How the states are linked:
from | χ τ
sb | fz hs
hm | jl jq
th | dn qm
mj | ll zb
nj | hm zd
qm | pq th
fp | hs fz
zb | fp mj
bq | nh td
gn | pb rh
pb | bc zf
jq | zd hm
dn | dr mc
cg | td nh
jl | tm pz
pz | jq jl
sm | th pq
ht | cg dp
fz | mj fp
mz | pj hp
lm | sm tp
pq | tp sm
dr | bq hn
tm | ht nc
rh | nj gn
nh | dp cg
zf | rh pb
tp | mz lm
td | hn bq
hn | mc dr
mc | qm dn
dp | nc ht
hp | lm mz
bc | zb ll
nc | pz tm
pj | sb lt
zd | gn nj
hs | lt sb
ll | zf bc
lt | hp pj

In the rows, 75 stands for zero.

The rows follow the links: the fewer symbols apart two states are, the more alike their rows tend to be.

Each row is also shifted at random along 2 hidden directions that mean nothing.

Known rows, each with its state:
  81    81    79    79    64    58    90    81    74    59    71    70    66    73    54    59    80    81    74    67    87    73    81    82    72    76    74    86    71; state mc
  25    88    60    65    62    56    87    73    98    57    78    77    83    64    80    77    66    90    90    73    67    70    65    88    73    81    61    80    65; state hm
  90    69    77    87    59    71    89    77    71    83    71    90    64    69    75    76    78    70    66    81    75    78    80    85    70    69    80    77    71; state hs
  39    84    75    69    64    64    99    61    90    72    87    63    74    75    71    81    67    83    83    66    77    70    71    75    70    83    72    70    73; state tm
  76    77    85    70    72    70    96    60    81    79    86    56    70    82    64    77    72    76    76    62    86    71    74    68    68    82    80    68    73; state cg
  74    78    75    63    82    67    70    72    86    56    60    63    78    80    63    67    80    81    76    68    82    61    61    77    59    76    79    81    61; state zd
  58    62    83    93    69    85    76    83    54    94    73    89    62    75    75    73    80    63    60    83    78    83    91    73    80    65    83    74    85; state pj
 116    62    80    87    70    86    77    72    61    96    75    84    65    76    80    81    76    59    65    80    71    81    80    72    73    71    83    67    79; state lt
  29    78    77    72    59    53    93    77    88    58    63    73    68    72    55    61    80    82    74    72    85    63    70    90    56    76    77    85    60; state gn
  70    88    62    60    92    69    53    85    85    50    75    70    94    73    80    69    68    90    87    71    68    73    70    75    84    80    60    82    76; state nh
  53    63    77    88    75    91    66    77    57    96    74    91    69    74    85    81    77    60    65    84    68    83    84    74    80    67    81    68    84; state fz
  81    77    76    62   102    85    56    68    79    70    76    52    86    85    75    76    75    75    78    66    75    69    67    60    76    80    76    66    76; state nc
 139    64    83    66    96    88    60    64    76    80    61    57    76    88    67    75    83    63    66    72    81    65    60    63    56    77    92    66    65; state pb
  21    80    79    74    61    68    99    60    86    85    93    68    70    75    74    85    67    74    83    67    75    73    72    71    71    82    76    63    77; state jl
  60    79    69    78    74    77    73    81    66    79    87    82    79    70    88    78    68    80    79    76    68    87    86    75    92    75    64    71    88; state dn

The symbols that take the first to the second take the third to the fourth. What is the fourth?
Answer with the state's name.
A   41    85    64    65    68    62    80    68    92    67    81    73    85    70    82    81    66    84    88    74    66    69    63    78    71    81    65    74    70
B  102    71    81    79    73    71    74    84    65    67    65    77    69    75    61    61    82    75    67    74    85    76    84    79    74    71    79    85    72
C   89    69    75    88    61    76    83    78    66    90    80    91    67    67    81    78    72    67    70    81    68    82    84    79    80    70    75    74    80
D nc

A   66    78    76    64    87    73    69    71    84    61    67    55    80    81    64    71    79    80    76    66    81    65    64    71    66    81    78    75    65
B   54    68    81    89    61    73    78    88    57    79    71    91    62    69    67    65    80    70    64    81    80    82    90    81    78    67    78    82    78
C  133    72    86    68    89    85    77    58    77    81    80    48    73    88    63    78    75    69    75    63    85    71    71    55    70    82    85    63    76
D fp

A   76    86    76    71    63    55    94    72    84    57    76    64    69    75    58    67    74    88    79    64    86    68    72    78    68    80    73    81    69
B   90    77    71    81    71    77    72    81    65    82    82    89    77    68    90    79    69    75    77    80    64    84    85    78    89    70    67    74    83
C   53    62    80    88    70    86    71    80    54    93    73    90    66    72    79    74    78    61    63    83    72    84    88    74    81    67    79    75    83
D pb

A   64    70    79    87    60    68    82    89    60    70    69    84    61    71    62    60    82    75    67    78    84    80    89    83    79    68    77    88    76
B  122    71    87    74    83    78    81    65    74    76    77    55    68    86    60    71    79    72    70    66    89    72    75    64    70    81    85    70    76
C   77    67    82    84    54    69    95    73    72    85    69    86    60    71    67    75    78    66    65    79    78    74    76    83    62    69    84    75    68
D gn

A   76    76    63    69    88    85    54    76    78    79    74    83    86    73    95    86    70    71    79    81    60    73    66    71    79    72    71    70    74
B   93    71    73    86    66    81    77    79    64    89    84    89    71    67    86    83    72    68    74    82    67    84    86    76    85    68    72    73    83
C   58    68    84    82    58    73    96    67    75    84    68    75    62    77    61    73    82    67    65    77    84    71    73    79    55    74    88    74    65
D ht

A   98    79    80    75    68    61    85    79    74    60    71    69    69    75    54    61    79    81    71    71    88    72    78    78    71    75    75    84    70
B   33    79    69    71    71    77    81    63    84    83    86    74    80    74    86    88    68    75    83    74    64    74    68    71    74    78    71    65    76
C   52    71    83    82    81    94    76    66    59   102    96    70    72    79    87    89    67    67    77    71    70    89    88    57    93    77    74    59    95
D fp

A   93    76    82    79    68    66    81    84    70    61    68    73    66    73    57    60    83    81    68    71    88    74    82    80    73    72    77    86    71
B   75    82    67    66    93    81    58    78    75    68    82    69    88    75    85    75    69    82    84    72    69    77    75    67    90    78    65    73    82
C   48    60    80    87    77    98    68    72    56   105    80    85    69    76    90    87    72    56    66    82    66    85    82    64    83    70    83    63    87
D lt

A   51    71    85    74    78    77    83    63    78    80    72    58    70    83    61    76    80    71    69    68    84    68    70    67    61    80    86    68    68
B  106    71    66    68    99    93    40    77    72    80    70    80    90    79    98    86    74    64    77    80    58    73    65    67    80    71    74    68    76
C   19    80    76    71    78    72    80    70    75    72    85    66    77    75    73    73    70    81    82    67    75    75    76    67    83    81    70    71    81
D hm

A   51    72    84    72    91    92    73    61    71    87    85    51    76    86    72    80    73    69    75    65    81    76    75    54    75    84    84    59    83
B   60    85    75    66    67    60    94    63    92    64    82    61    76    76    67    74    71    87    82    64    81    68    70    76    68    82    71    74    69
C   37    90    57    79    53    52    82    93    75    55    81   100    80    55    83    66    68    92    86    81    64    82    85    97    90    71    52    93    78
D pq

A   82    69    81    86    70    73    74    88    61    72    66    83    64    72    63    62    80    72    63    77    81    81    88    79    77    68    79    83    75
B   96    59    92    86    69    87    89    61    65   101    73    72    58    84    67    82    82    54    62    77    82    74    74    66    59    72    97    60    72
C   70    78    76    63    94    79    63    67    82    67    72    54    81    84    68    71    75    77    77    67    81    68    63    63    71    81    76    72    73
D ll

